How the units are linked:
x226 ^ x808
x226 @ x568
x226 § x309
x226 + x822
x247 ^ x418
x247 @ x344
x247 § x86
x247 + x890
x552 ^ x670
x552 @ x226
x552 § x619
x552 + x969
x458 ^ x908
x458 @ x595
x458 § x344
x458 + x92
x322 ^ x236
x322 @ x670
x322 § x381
x322 + x619
x291 ^ x981
x291 @ x171
x291 § x770
x291 + x321
x24 ^ x918
x24 @ x381
x24 § x931
x24 + x170
x838 ^ x896
x838 @ x86
x838 § x374
x838 + x458
x137 ^ x535
x137 @ x718
x137 § x173
x137 + x217
x657 ^ x750
x657 @ x158
x657 § x668
x657 + x300
x540 ^ x621
x540 @ x779
x540 § x517
x540 + x199
x938 ^ x751
x938 @ x173
x938 § x149
x938 + x765
x955 ^ x171
x955 @ x374
x955 § x321
x955 + x247
x300 ^ x581
x300 @ x931
x300 § x729
x300 + x322
x750 ^ x199
x750 @ x898
x750 § x657
x750 + x581
x770 ^ x291
x770 @ x955
x770 § x928
x770 + x896
x765 ^ x264
x765 @ x621
x765 § x718
x765 + x517
x896 ^ x321
x896 @ x247
x896 § x838
x896 + x908
x217 ^ x433
x217 @ x787
x217 § x621
x217 + x779
x811 ^ x92
x811 @ x535
x811 § x751
x811 + x173
x982 ^ x822
x982 @ x981
x982 § x123
x982 + x770
x619 ^ x552
x619 @ x309
x619 § x129
x619 + x191
x344 ^ x458
x344 @ x566
x344 § x927
x344 + x811
x517 ^ x540
x517 @ x759
x517 § x787
x517 + x750
x374 ^ x838
x374 @ x908
x374 § x418
x374 + x344
x581 ^ x158
x581 @ x24
x581 § x300
x581 + x236
x566 ^ x595
x566 @ x938
x566 § x92
x566 + x535
x890 ^ x927
x890 @ x811
x890 § x595
x890 + x938
x171 ^ x9
x171 @ x838
x171 § x955
x171 + x418
x621 ^ x217
x621 @ x358
x621 § x540
x621 + x759
x595 ^ x890
x595 @ x751
x595 § x566
x595 + x149
x751 ^ x811
x751 @ x137
x751 § x938
x751 + x264
x114 ^ x741
x114 @ x928
x114 § x981
x114 + x171
x759 ^ x779
x759 @ x668
x759 § x199
x759 + x898
x931 ^ x24
x931 @ x81
x931 § x236
x931 + x670
x264 ^ x173
x264 @ x217
x264 § x765
x264 + x540
x668 ^ x657
x668 @ x581
x668 § x863
x668 + x729
x381 ^ x322
x381 @ x552
x381 § x81
x381 + x129
x729 ^ x300
x729 @ x236
x729 § x918
x729 + x381
x158 ^ x898
x158 @ x918
x158 § x581
x158 + x931
x808 ^ x129
x808 @ x191
x808 § x226
x808 + x719
x191 ^ x969
x191 @ x982
x191 § x568
x191 + x741
x86 ^ x247
x86 @ x927
x86 § x908
x86 + x595
x969 ^ x309
x969 @ x822
x969 § x191
x969 + x123
x918 ^ x729
x918 @ x322
x918 § x24
x918 + x81
x718 ^ x765
x718 @ x540
x718 § x433
x718 + x787
x670 ^ x170
x670 @ x808
x670 § x552
x670 + x309
x822 ^ x719
x822 @ x114
x822 § x982
x822 + x291
x535 ^ x149
x535 @ x765
x535 § x137
x535 + x433
x321 ^ x955
x321 @ x418
x321 § x896
x321 + x86
x787 ^ x517
x787 @ x199
x787 § x358
x787 + x657
x9 ^ x928
x9 @ x896
x9 § x171
x9 + x374
x81 ^ x381
x81 @ x619
x81 § x170
x81 + x808
x779 ^ x358
x779 @ x657
x779 § x759
x779 + x863
x568 ^ x191
x568 @ x123
x568 § x719
x568 + x114
x433 ^ x718
x433 @ x517
x433 § x217
x433 + x358
x928 ^ x770
x928 @ x321
x928 § x9
x928 + x838
x741 ^ x123
x741 @ x770
x741 § x114
x741 + x9
x123 ^ x982
x123 @ x291
x123 § x741
x123 + x928
x719 ^ x568
x719 @ x741
x719 § x822
x719 + x981
x149 ^ x938
x149 @ x264
x149 § x535
x149 + x718
x358 ^ x787
x358 @ x750
x358 § x779
x358 + x668
x173 ^ x137
x173 @ x433
x173 § x264
x173 + x621
x92 ^ x566
x92 @ x149
x92 § x811
x92 + x137
x236 ^ x931
x236 @ x170
x236 § x322
x236 + x552
x863 ^ x668
x863 @ x300
x863 § x898
x863 + x918
x898 ^ x863
x898 @ x729
x898 § x158
x898 + x24
x927 ^ x344
x927 @ x92
x927 § x890
x927 + x751
x908 ^ x86
x908 @ x890
x908 § x458
x908 + x566
x199 ^ x759
x199 @ x863
x199 § x750
x199 + x158
x418 ^ x374
x418 @ x458
x418 § x247
x418 + x927
x981 ^ x114
x981 @ x9
x981 § x291
x981 + x955
x129 ^ x619
x129 @ x969
x129 § x808
x129 + x568
x309 ^ x226
x309 @ x719
x309 § x969
x309 + x982
x170 ^ x81
x170 @ x129
x170 § x670
x170 + x226

The rows follow the links: the fewer symbols apart two units are, the more alike their rows tend to be.

Each row is also shifted at random along 4 hidden directions that mean nothing.

Some units, each with a row of numbers:
x9 ->  13    2    4   12  -13   -2  -16   14   33    8    5  -10    3    2   -2  -23    5  -14    6  -10  -24   27   29  -25  -33   -1   -3    0
x264 ->  46   -2   26   -7   11   -7   31   11   33  -15  -15   36   20    5  -13   17    8    4   -3   -2   -5  -40    2   13  -23  -10    7    0
x236 ->   7   -5  -26   -5  -24   15   -5   14   13   19   -3   26   -3    7  -23   17    2  -16    8    7   -3    6   -2   27   13    9    8   14
x92 ->   4   -6   25    1   25  -22    8   -7   -3  -35   -7   -1   17   -1   -2   -7    4    8  -16    1    3  -21   -6  -17    5  -16  -11  -17
x838 -> -25    5   12   21   11  -19  -20    1    0  -12   -1  -36   15   -2   21  -28    4   -3   -4   -2  -15   26   17  -35   -9  -16  -30    1
x896 -> -12  -20    4    7    5  -20  -22   -4    0  -27    5  -11   12    5  -21  -23    5   -5  -11   -3  -16    7   -5  -32    9   -8  -13  -31
x969 ->  17    6  -23    5  -34   15  -19   13   17   32    1   -3    1   15    1    3    1  -14   16   -7  -26   26   14    0  -15    0   -3   19
x300 -> -26    7  -15  -14   -6   20    5  -11  -17    7   -2   20   -2   13    8   27   -5    6   -8    9    8  -27  -19   26   12    9   11   17
x566 ->  -7   -6   24   13   30  -26    7    4    5  -28   -5  -10    9  -22   -7  -19    4    0   -8    2    6    9    9  -17    9  -11  -20  -15
x765 ->  -5  -17   17   -5   19  -21   23   22   29  -17  -20   25   19  -15  -40   13    9   -7    3    0    6  -14    1   18   11  -15   -7  -14
x309 ->  20   -6  -23  -13  -35   23  -17   -3    2   17   12   14  -11   24  -11    6   -3   -5    3   -8  -20    1   -7    1  -13   15   23   -4
x927 ->  31   -1   27   10    8  -19   10   15   33   -9  -11    2   15   -7   -4   -9    6   -3    4   -8  -13    1   20  -16  -30  -17  -10   -6
x750 ->  47   10    0    1    9    6   23    3    5   12   -4   17  -12  -20    2    8   -1    5    1   12   28    1    3   33   15   16   11   22
x217 ->  -2   10   15   14   34  -17   18    5   -4   -9  -17   -9   12  -28   16    1    1    3   -5   11   25    6    7   11   23  -13  -23   21
x149 -> -22   11   31    0   23  -11   31    0    2    1   -5  -14   -2  -20   18    0    0   15   11  -10   13  -10   10   -6  -24  -12    0   -5
x173 ->  35    3   21   -5   14  -11   33   17   11   13  -18   -7    8  -18    1   25    3    9   29  -17    4  -12    5   15  -17  -29  -10   -4
x158 -> -34   14   -5    5    8    7    1   -4   -1   -7   -6   22    6    2   17    0    0   -1  -26   27   17  -10   -2   21   19   17    0   40
x718 ->  23   -6   16    1   25  -17   24   10    7  -17  -13   13    8  -21  -18    4    5   -3   -2    6   20   -9   -2   14   17   -8   -7   -4
x123 ->  14    6  -12    7  -15    6  -33  -18  -21   -4   14  -18    5   24   27  -14   -3    4  -14    1  -20    5   -4  -27   -3    3   -8    7
x982 ->   0   -8  -18    1  -17    2  -38   -9   -9  -16   11   -2   12   31   -3  -13    1   -6  -18    6  -23    1  -10  -22    9    3   -5   -1
x595 ->  42  -10   29    2   21  -20    8   -7    6  -36    3    6    5   -7  -10  -19    4    4  -17   -1    3  -10    1  -17   -2   -1    0  -24
x191 ->   8   -4  -19    7  -26   11  -24    9   15   11   14    8  -14    7  -13  -17    0  -17   -1    5  -12   31   15   -2    0   18   11    4
x358 ->   3   14   18  -10   13   11   33  -11   -8   10    3   10  -22  -16   22   10   -7   19    0    2   30  -25   -4   24   -7   16   23    9
x540 -> -14    8    7    2   27  -11   19    2  -21    3  -23  -19   20  -11   16   29    2   12   10    1   13  -15  -13   18   18  -31  -28   10
x729 -> -27   20  -14    0   -5   20    8   -4  -17   30    4    1  -20   -6   27    8   -4    7    5    6   22    6    3   24    4   19   11   31

The symbols that take the first to the second take the third to the fourth, perhaps in another order. What is the fourth?
Answer with the unit's name.
 26   -6    2   -1  -22    5  -11    2   19   10   12    0   -3   13   -4  -12    1   -5    7  -13  -28    8   13  -23  -36    4    9  -10
: -13  -10   14    0   13  -11  -14  -21  -21  -30   24  -17  -16   -7    0  -41   -1    7  -20   -2    7   11   -1  -39    6   13    7  -34
:: -17  -11   -6   -7  -20    5  -17   -3   -8   14   14  -21  -13   10   -6   -5   -3   -2   16  -20  -20   14   -1  -21  -20   -4    7  -29
: x321

 -6    8    5   -7    9    6   34    7   -4   25  -10    2  -11  -20    4   26   -2    8   21   -5   22   -8   -1   30    0   -3    7    7
: -20   13   -7   -1    6    8    1   -9  -12   -7   -3   23    4    5   12    9   -4    3  -24   23   16  -18  -10   22   24   16    4   29
::   0   14  -15   -6  -20   22    6    3    4   28    1   18  -16    2    9   13   -6   -2    9    6    6    1    4   28   -8   17   20   26
: x552

 -3    4   18    8   10  -10  -12  -16  -12  -14   12  -28    0    1   29  -25   -2   12  -10   -6   -7    4    7  -38  -17   -3  -10  -11
: -24    0   29   11   34  -23   11   -3   -6  -30    2  -17   -3  -32    5  -27    2    6  -10    5   17   15    9  -18   11   -2  -14  -12
::   6    1  -22   -6  -18   19    2    8    3   27    3   18  -18   -1  -11   13   -4   -8   10    6    8   11    0   29   10   19   21   13
: x226

  2    3   10   -1   27  -12   17   -3  -12  -16  -19    5   21   -5    9   18    2    8   -8    8   15  -29  -13   14   17  -18  -18    8
: -13   12   13   -7    6    9   33    4   21   10   -8   27   -5   -8    7   18    4    7    3    3   16  -22    3   30  -13   10   15   17
:: -31    8   32    3   26  -15   22   -1    4  -10   -8   -9    8  -11   19    3    2   15    3   -9    4  -20    5   -9  -21  -16   -8   -3
: x264

-19   -4  -20   -4  -18   15    2    8   10   22    4   25  -26   -8  -18    3   -3  -12    4    7   15   16    5   30   12   27   24    8
:  -5    1  -23    0  -30   16  -17    4    5   30   12   -5  -17    4   -4   -5   -2  -11   15   -7  -13   29   10    1  -11   15   14    5
::  27    6  -13    7   11   -2    9    7   -9    6  -16    2    7  -14   -4   15   -1   -8    1   18   21    6   -4   29   35   -6  -15   23
: x381

 14   -1   29   -5   14   -8   34    9   27   -6   -9   25    2  -13  -10    5    3    7    2   -6    9  -24    9   11  -22   -1   11   -9
: -35   12   16   -3   18   -3   23    1    8  -11  -17   23   24    6   15   21    5    9  -12    8    7  -39   -8   20   -8  -11   -6   23
::  49  -11   19    1   11  -20    8   12   17  -20  -14   -3   25    2  -17    3   11   -3    5  -10  -15  -13    1  -14  -13  -30  -18  -17
: x535

-15    0   26  -11   15  -10   27   -1    8   -7  -13    2   16    2    5   21    3   14    9  -14   -4  -37   -7   -1  -26  -26   -7  -13
:  27  -11    6   -5   28  -17   20    1  -12  -23  -11    2    6  -19  -15   12    4    6   -6    8   24  -15  -15   16   29  -11  -10  -17
::  19  -11   -4  -18    0    5   27   12    8    2  -11   32   -3   -5  -32   29    2   -1    8    2   13  -23  -17   36   15    3   16   -6
: x581

 -6    0    2  -12    2    5   31   12   12   12  -14   22   -1   -9  -18   30    0    0   14   -2   13  -16   -4   34    1   -4    8    6
: -11    7  -14  -14  -10   26    9  -15  -26   16   10   11  -27    1   13   13  -10   10   -1    5   23  -12  -14   25   11   25   27   10
:: -45    1  -10    9  -11    2  -28   -7  -13    4   15  -23   -6    8   11  -22   -4   -1   -3   -2  -17   26    3  -28   -2    3   -4   -3
: x896

  7   -7  -24  -12  -33   21  -16   -3   -4   21   16    5  -24   12  -17   -1   -2   -5   10   -9  -10   12   -3    2   -7   21   23  -10
:   6   -5  -19    4  -12    4  -35  -14  -23  -11   17  -15   -4   17    5  -20   -4   -4  -12    4  -10   18   -6  -24   16    9   -2   -4
:: -43   -6   -6   -2  -18    7  -25  -11   -3   -6   13   -6   -2   24    5  -15   -2    1   -6   -8  -23    1   -3  -26  -19    2    6  -13
: x171

 24   -1  -24   11  -24    4  -29   11   10   12    3   -4    6   12   -7   -8    2  -17    3    0  -20   31    9   -7    2    0  -10    9
: -11   -6   -5   -7  -27    6  -14    1   12    8    7   -7    3   29   -1    4    1   -3    9  -20  -35   -4    1  -20  -35   -9    5  -14
:: -18   -5   21   -7    3   -6   -2  -11    2  -15   11  -10    0    9    6   -9   -1   13    0  -16  -15  -15   -3  -28  -30   -8    6  -29
: x566

 31   11   33    2   13   -5   34    9   36   -3   -9   25    3  -11   10    3    3    8   -3   -3    7  -26   18   10  -38    1   11   10
: -35   17  -15   -3   -6   20    8    2  -11   30   -6    1   -6   -2   19   21   -5    2   10    5   10    4   -2   25    4    6    4   31
::  22  -24    2    1   -2  -14  -22   -7   -3  -32   11   -2   10   15  -26  -19    5   -5  -11   -4  -19   -2   -9  -31    7   -6   -4  -36
: x264

  0    0   24   -4    5   -2    9   -6    1    2    8  -22   -6    0   16   -5   -2   17   10  -24  -13  -10    5  -29  -37  -10    0  -22
:  34   -7   23   10   20  -23   11    9   15  -13   -6   -9    6  -16   -8  -17    6   -2    4   -5   -1    9   12  -17  -10  -12  -15  -15
::   6  -16   15  -12   -3  -12   11   13   19   -6   -6   -4   11    4  -24   10    5   -1   21  -25  -21  -15    0  -16  -27  -25    1  -39
: x566

 12  -15    2    5    0  -15  -23   -5   -4  -22   -1  -17   22   15  -10  -10    5   -4   -6   -6  -23   -1   -5  -33    1  -22  -22  -22
: -18    5   20    7    6   -9   -4   -7    3  -11    5  -21    9    8   24  -15    3   10   -4  -12  -18   -6    6  -34  -31  -14  -10   -7
::   9    5   26   -6   17   -6   35   -2   -3    4   -4   -7   -8  -15   13   16   -1   17   15  -17   12  -21   -3    3  -21  -11    4  -15
: x264

-10    3   -5    0  -11   10  -28  -23  -20   -8   25  -14  -18   18   22  -27   -5    5  -15   -1   -8    8   -2  -29  -10   21    9   -5
:   5   -4    0    2  -19    0  -15    8   19   13   12  -11   -7    5   -9  -15   -1   -7   16  -16  -21   26   16  -22  -28    1    4  -13
::  20   -9    2  -13  -27    9  -13   -6   12    1   16    8   -9   29   -5   -4   -4    4    1  -17  -28  -10   -2  -23  -37    7   22  -24
: x321

-33   -4  -18    9  -14   -1  -33   -6  -13    0    6  -20   10   21    5  -13    1   -7   -6   -1  -22   17   -1  -24    8   -8  -19    0
: -28   -1   -7    1  -22    4  -17    9    8   22    4  -24    4   12   -2    3   -1   -5   24  -22  -30   17   10  -21  -28  -17   -8  -12
:: -11   -8   22   -8   14  -12   37   11   11    5   -8   -2   -6  -22  -17   12    2    8   23  -17   11  -12    2    9  -11  -16    3  -23
: x718

 40   -7   26    5   20  -20    6   -1   14  -29   -4    5   14   -5   -5  -15    6    2  -13    0   -3  -13    3  -19   -6   -9   -7  -13
: -19   -3   25   -8   26  -13   25   -8  -19   -8   -1  -21   -5  -19   11    4   -1   19   11  -13   15  -17   -9   -8   -3  -17   -5  -24
::  28   -6    5   12   -5  -12  -20    9   21  -10    3   -7   17    9   -4  -21    4  -12   -5   -4  -28   15   15  -27  -15   -7  -14   -4
: x418

 18   15    4   -8   11    8   34    7  -13   30  -10  -10  -14  -24   18   29   -7   12   26   -8   23   -5   -3   30   -4   -5    1   10
:  -5    7  -22   -7  -16   22    8    4  -10   36    4    2  -28  -11    1   14   -6    0   17   -1   17   15    0   30   11   18   19   11
:: -27    3   29    7    9   -8   12    1   21    7   12  -13  -20  -20   10  -30   -1    5    9  -16    1   16   27  -23  -40    4   10  -17
: x137

